Each row has a hidden stage along a path, written after it and counted from one end. A new block has a new path.
-111	194	-256	-145	-124	288	156	-307	-125	225	-319	-26	-169	-79	347	-284	67	-42	74	333	48	-124	198	-181	-178	75	5	213	45	59	374	-32	44	-82	64	106	-264	346	-82	-255	223	202	181	-236	138	218	-280 | 9
17	87	7	61	-248	-60	-85	-106	92	-152	81	-206	49	187	-323	92	108	97	-127	-142	47	70	100	-192	124	218	-219	-19	-152	41	-160	56	-88	11	193	64	-290	-13	29	215	89	14	-104	-41	-77	-183	-88 | 12
-33	104	-157	-16	-15	123	122	-350	-231	256	-239	-102	-127	-80	416	117	-308	-92	191	-201	56	-26	170	-36	-424	-256	-79	-265	248	-97	182	0	-223	66	-263	14	-162	-76	161	24	141	215	20	-305	30	125	18 | 3
39	101	-46	-42	59	-83	-205	195	267	27	75	284	65	77	-188	-30	287	-166	55	-204	-244	71	-173	100	80	11	-8	-15	-250	-25	-77	7	130	-123	275	190	32	306	-62	-94	-169	42	-81	392	-67	22	-27 | 28
-16	-60	-153	34	176	-191	-100	-412	164	105	-106	-215	-301	-114	143	122	328	-129	554	-115	286	68	-186	-165	-362	-291	-99	61	176	275	13	65	94	-58	160	199	-26	-100	-184	-10	196	-69	-149	92	-209	18	72 | 30
196	292	76	-70	-46	44	-160	-217	66	122	-28	178	63	51	125	-26	-75	-154	198	-476	-147	0	126	202	-252	9	48	-61	-96	-122	47	284	96	12	113	8	-318	155	129	89	156	203	129	87	-178	154	-78 | 9
-75	-9	-386	-58	145	70	-21	-287	-65	218	-137	-395	-162	113	255	12	47	319	59	376	178	79	171	-219	-45	73	-191	62	321	258	481	203	-13	-114	-25	-70	-131	18	18	-228	79	-39	93	-268	73	228	-244 | 9
-293	127	-57	-11	-334	-82	-293	-302	159	-50	-108	11	-112	94	106	-246	404	182	-136	238	122	-23	32	-61	-74	477	-63	286	-87	-16	28	177	131	-291	390	145	-157	322	-64	104	83	51	106	324	37	-35	-221 | 30
18	107	-30	11	-430	87	-304	-94	124	-206	-28	176	-27	166	1	-147	313	60	-349	53	-85	-2	-18	-221	154	675	-57	281	-203	-78	-27	-32	203	-348	268	207	-337	181	-193	183	126	160	8	247	-46	-71	-112 | 25
152	152	163	-69	-114	271	-220	20	49	-229	168	154	193	135	-174	-58	161	50	-389	11	-150	73	27	24	396	591	-34	54	-227	-121	-59	149	226	-153	64	10	-338	423	-217	23	-73	19	-37	111	186	73	-90 | 19
-167	8	-342	-94	20	-47	44	-17	37	122	194	-91	89	169	-125	-306	-34	67	23	109	-101	-91	59	138	-26	159	-76	-46	-199	110	131	-173	-12	-47	273	87	32	296	264	-98	-214	-62	195	-8	8	119	-217 | 21
68	174	-231	-168	-251	304	189	125	-120	191	-261	236	-12	62	79	-199	-19	-103	-299	179	-203	-26	90	-123	82	283	20	188	-69	-56	228	-166	5	-274	32	53	-302	242	27	-144	151	214	145	-92	60	116	-325 | 6
104	303	141	24	-93	256	-131	-149	14	35	-71	168	107	-92	63	68	13	-310	69	-569	-267	-173	153	-69	5	-73	-10	-245	-256	-113	-111	-28	-76	289	-73	303	-206	346	-179	-59	-3	265	-15	-69	164	60	164 | 15
-59	332	124	-114	-196	-53	-159	-47	49	75	53	152	116	125	-152	-224	-9	84	-191	-79	-197	32	151	274	10	391	44	21	-271	-132	-94	102	131	-193	325	-143	-297	275	182	87	50	46	143	274	-80	43	-297 | 9
374	-18	-215	-166	50	14	269	399	83	-38	209	114	204	221	-586	33	-83	-197	-104	-148	-215	135	-131	48	201	28	-81	-5	-190	91	-32	-217	45	-114	161	-43	-260	-78	196	53	27	-57	-126	-93	-274	-39	-200 | 10
-81	-55	-246	-123	163	79	303	-140	-35	56	42	-186	-133	-105	-106	-193	71	-144	287	335	113	0	-107	-94	-98	-202	-69	25	-69	181	79	-351	76	5	130	94	-44	210	-109	-229	33	-83	-144	-219	26	74	-98 | 19
80	143	-31	70	-379	132	-127	-140	125	84	-18	192	14	55	19	-176	302	-373	49	-595	-48	-187	0	-23	-17	405	68	211	-277	38	-262	-19	18	-184	261	380	-153	379	4	125	50	53	395	273	-49	30	-85 | 25
114	84	-100	-162	33	258	122	-283	-104	-82	12	307	51	-177	311	-138	-192	-420	202	-170	-118	-214	-48	153	-412	-167	101	-175	-17	-238	154	-286	134	115	-139	218	-189	203	-59	46	68	267	-120	-234	36	184	194 | 29
-267	-138	-315	-3	-40	-282	-27	-29	95	12	101	-302	-79	152	-311	-45	228	227	-123	279	148	52	-97	-130	76	241	-213	36	-15	288	-67	-239	-51	-230	307	63	35	-80	88	71	-87	-255	-74	117	-62	-145	-185 | 31
512	75	-12	-107	14	170	161	75	80	-90	37	162	68	31	-289	143	46	-396	128	-387	-104	81	-131	-104	40	-66	-20	69	-112	62	-69	-67	145	-22	37	102	-422	-63	-124	85	272	88	-179	-133	-264	-1	-9 | 11
131	133	-84	-33	-262	97	162	68	132	49	-78	68	0	34	-332	-91	260	-335	53	-268	-78	-63	-50	-193	95	39	-49	187	-287	130	-184	-183	-44	-32	268	273	-213	207	-59	-8	174	52	47	7	-102	-104	-160 | 14
-114	79	-9	-86	54	-43	72	-498	-68	53	-69	-359	-255	-81	109	-80	75	140	260	377	346	150	37	-34	-266	-1	-78	117	195	110	85	86	165	-169	133	-207	-271	0	-80	-21	306	-113	-109	-117	-82	79	-194 | 9
-125	75	135	-7	71	-73	-21	108	57	-56	236	-156	42	-3	-552	-39	197	30	-138	95	-57	123	-83	4	376	245	-95	-112	-354	161	-412	-311	86	-99	257	-34	-75	242	-177	-91	-160	-283	-198	216	88	-120	-98 | 19
-18	164	-146	64	-168	-51	-297	-186	42	127	-32	128	67	39	115	26	8	-154	-19	-654	-243	-288	133	-50	-151	216	-27	-211	-192	88	-90	-187	-102	82	95	378	-130	3	65	172	-39	170	179	127	-60	6	108 | 30
-52	37	-239	-183	-55	-15	112	182	37	-28	147	287	203	91	-234	-230	-86	-163	-166	-1	-270	-125	-84	221	-52	103	5	-113	-254	-98	19	-362	19	-55	196	140	-53	210	214	61	-167	68	-40	49	-25	2	-98 | 31
-111	-72	-222	62	-42	-198	-201	-154	242	56	-53	-222	-278	102	-45	-35	504	124	180	205	198	172	-174	-280	9	152	-159	290	21	283	23	57	138	-333	368	152	-9	44	-178	-74	88	-127	-44	284	-166	-40	-154 | 25
46	151	-181	-64	234	-67	-86	-375	109	362	-128	-181	-191	-87	238	-30	165	-104	544	-213	57	-34	8	22	-325	-301	-7	23	142	285	218	161	92	19	139	84	-37	82	-29	-230	188	-38	133	-5	-144	251	-90 | 14
-47	-31	-230	-91	-28	-223	-22	134	154	-38	209	-224	44	259	-479	-79	143	259	-192	276	-44	153	-98	-21	218	244	-196	63	-98	193	15	-134	60	-230	339	-98	-85	-57	129	24	-22	-218	-121	70	-156	-91	-266 | 16
316	4	-444	-279	381	317	299	-11	-126	209	-87	118	24	5	309	-33	-301	-175	242	162	-151	24	5	62	-248	-385	-3	-96	268	-5	670	-4	97	39	-249	-36	-172	81	94	-322	66	210	-50	-486	-26	411	-99 | 8
82	83	-37	-40	47	-113	132	328	131	244	-72	47	-53	82	-391	113	160	-140	75	-127	-94	297	-158	11	129	-171	-84	9	-126	78	-198	5	-72	-230	208	-63	-33	86	89	-130	-3	-85	-96	263	-165	-80	-239 | 5
155	-99	-220	-118	-115	-45	-140	190	190	-269	190	160	170	321	-289	-11	164	132	-369	157	-92	137	-169	5	191	438	-141	136	-45	-48	133	69	167	-299	206	38	-216	13	71	215	-51	3	-153	124	-132	-55	-143 | 30
32	75	6	36	181	-37	124	-253	-99	62	8	-332	-125	-167	-164	222	-81	-151	297	-215	65	11	44	-213	-101	-310	-141	-312	-33	224	-204	-347	-83	216	-53	51	-190	-199	-173	-29	140	-63	-297	-248	-68	-74	137 | 11
-396	156	-180	-17	-282	-2	-13	-344	-2	191	-196	0	-174	-126	189	-354	253	-135	96	59	60	-270	83	-79	-248	184	30	136	-174	95	-60	-294	-33	-111	307	315	-17	366	-32	-59	57	56	231	143	106	16	-151 | 29
109	206	272	-138	106	195	-238	-142	-56	-200	248	365	222	-90	109	-47	-138	-159	-172	-191	-253	-37	-41	417	-23	281	132	-295	-117	-358	-90	-65	308	-62	-118	-67	-213	331	-135	87	-136	66	-162	140	163	189	176 | 28
299	-4	-145	-151	-31	87	128	237	68	-57	94	389	190	51	-293	-2	-14	-408	-88	-373	-258	-66	-219	94	13	68	28	-46	-219	-14	-111	-303	63	-77	74	230	-208	46	47	153	10	83	-103	44	-163	-32	13 | 32
-304	-31	-48	-38	151	-280	-110	-463	89	35	10	-323	-289	-114	53	-77	298	157	318	381	364	133	-157	38	-290	-27	-85	73	164	185	-39	2	193	-223	270	-74	1	18	-133	-7	118	-245	-187	191	-77	5	-83 | 30
-60	-10	-83	-110	408	27	72	-9	34	67	11	-312	-150	-96	-192	102	238	137	103	531	88	245	-138	-156	231	-202	-155	-56	120	251	121	-93	143	-70	8	-136	6	138	-347	-418	-29	-242	-378	-93	156	96	-92 | 14
476	-40	-108	-137	-105	227	-145	180	178	-394	291	311	296	373	-210	-21	36	-12	-299	-64	-195	160	-118	46	238	470	-89	152	-141	-210	223	275	284	-188	89	54	-419	184	21	220	-19	180	-106	-23	-144	79	-76 | 21
100	-39	-204	-128	-10	-158	63	257	170	-95	253	-95	131	272	-564	-43	87	121	-188	165	-115	175	-149	37	235	152	-172	38	-133	108	5	-130	67	-186	291	-91	-116	-40	160	51	-30	-168	-174	24	-189	-92	-231 | 15
253	12	-45	94	-52	62	-199	-267	133	-69	10	-243	-41	127	-13	272	213	-8	119	-371	128	79	7	-276	50	78	-204	18	120	162	23	298	-14	28	-24	158	-251	-71	-145	112	170	7	-52	-121	-80	4	60 | 15
479	51	-194	-174	-108	258	-182	160	190	-259	172	368	311	375	-50	-41	-9	-11	-272	-145	-312	66	-37	59	150	351	-72	121	-88	-216	417	347	222	-96	46	105	-387	201	85	133	8	297	-14	-95	-118	169	-94 | 18
-193	41	-37	45	-58	81	-10	-106	37	26	-62	-366	-127	6	-211	26	380	147	-118	300	171	92	30	-326	339	192	-201	91	-37	239	-95	-34	-51	-90	121	72	-60	276	-281	-212	-8	-197	-86	-24	256	-56	-161 | 15
28	137	78	-135	375	-94	-101	-296	20	81	292	18	40	-103	48	-142	-161	-119	418	-177	-81	23	-70	475	-319	-146	95	-274	-102	-31	-31	-47	283	33	125	-127	-62	192	67	-51	-71	-102	-61	112	-124	246	54 | 21
-216	172	-306	-119	41	-69	128	-224	-156	562	-363	-116	-312	-130	320	-160	-60	11	201	174	-14	-17	80	-36	-347	-132	20	15	161	208	221	-245	-50	-249	88	-58	-53	-44	109	-259	221	22	159	2	-95	175	-290 | 4
-150	146	54	-198	70	-35	-187	27	81	-140	201	7	90	127	-230	-223	110	365	-333	608	-137	194	-42	201	246	393	-64	22	-137	-98	120	24	318	-261	255	-262	-163	310	-85	-114	-91	-111	-226	181	103	76	-246 | 17
-136	119	-127	-119	351	-142	-10	-213	121	292	-10	-194	-155	-103	35	-104	155	-2	469	138	25	77	-78	149	-215	-387	-32	-68	49	197	159	38	117	11	201	-48	111	217	-30	-342	6	-139	-61	63	-38	200	-119 | 15
319	-48	-88	70	61	40	-101	-299	146	-16	-21	-32	-189	-48	126	167	234	-341	477	-456	126	51	-188	-229	-227	-136	-55	83	46	167	-48	30	152	-51	49	292	-207	-82	-252	72	235	71	-100	17	-271	51	174 | 24
-2	82	-110	4	208	296	-134	-432	-127	175	-90	-11	-91	-214	559	33	21	-230	247	-247	6	-197	72	-23	-205	-44	44	-207	178	44	180	-55	57	75	-272	242	-4	298	-244	-224	-68	67	112	-141	276	338	201 | 27
-77	110	150	-177	294	269	-37	-400	-160	-202	157	-52	13	-167	240	-116	-153	102	51	478	39	78	27	184	-96	10	-8	-234	66	-232	216	-6	310	71	-179	-184	-219	370	-288	-165	-42	41	-345	-241	297	253	100 | 19
-142	61	62	-138	192	-150	168	220	-8	4	170	-176	-8	26	-567	-28	36	177	-160	499	-16	324	-107	108	276	50	-112	-103	-151	68	-209	-257	110	-233	227	-347	-96	84	-24	-153	-80	-293	-353	132	-3	-93	-262 | 8
-161	83	-327	68	2	-20	-110	-117	52	341	-109	-273	-113	41	-8	-52	230	32	96	-165	-72	-154	133	-295	111	97	-136	-18	-126	430	46	-179	-148	29	184	306	33	158	-55	-254	-67	-66	238	9	73	73	-136 | 18
-1	-25	-53	-163	498	40	65	-31	34	0	76	-268	-117	-89	-147	101	171	169	117	617	90	305	-181	-41	181	-231	-135	-80	194	164	213	-10	238	-89	-39	-232	-18	131	-338	-404	-25	-237	-457	-121	139	152	-71 | 14
-301	27	-391	38	176	-116	196	-295	-83	424	-169	-544	-263	-97	43	-15	36	33	415	76	170	-94	173	-279	-198	-364	-188	-146	72	455	102	-272	-262	159	105	135	89	-14	54	-308	21	-123	91	-259	33	61	-141 | 10
156	129	199	2	45	53	185	236	22	-11	52	88	68	-37	-458	216	-22	-317	73	-331	-134	211	-85	-4	149	-256	-83	-248	-273	-100	-400	-154	-101	69	18	2	-166	128	-63	-16	-38	21	-310	55	-36	-156	32 | 7
-274	113	-99	23	-308	34	-253	-375	88	-7	-74	-101	-155	96	207	-309	340	190	-53	265	143	-36	104	-129	-45	508	-69	293	-108	24	88	147	135	-260	337	154	-166	405	-97	0	58	56	206	198	84	61	-223 | 23
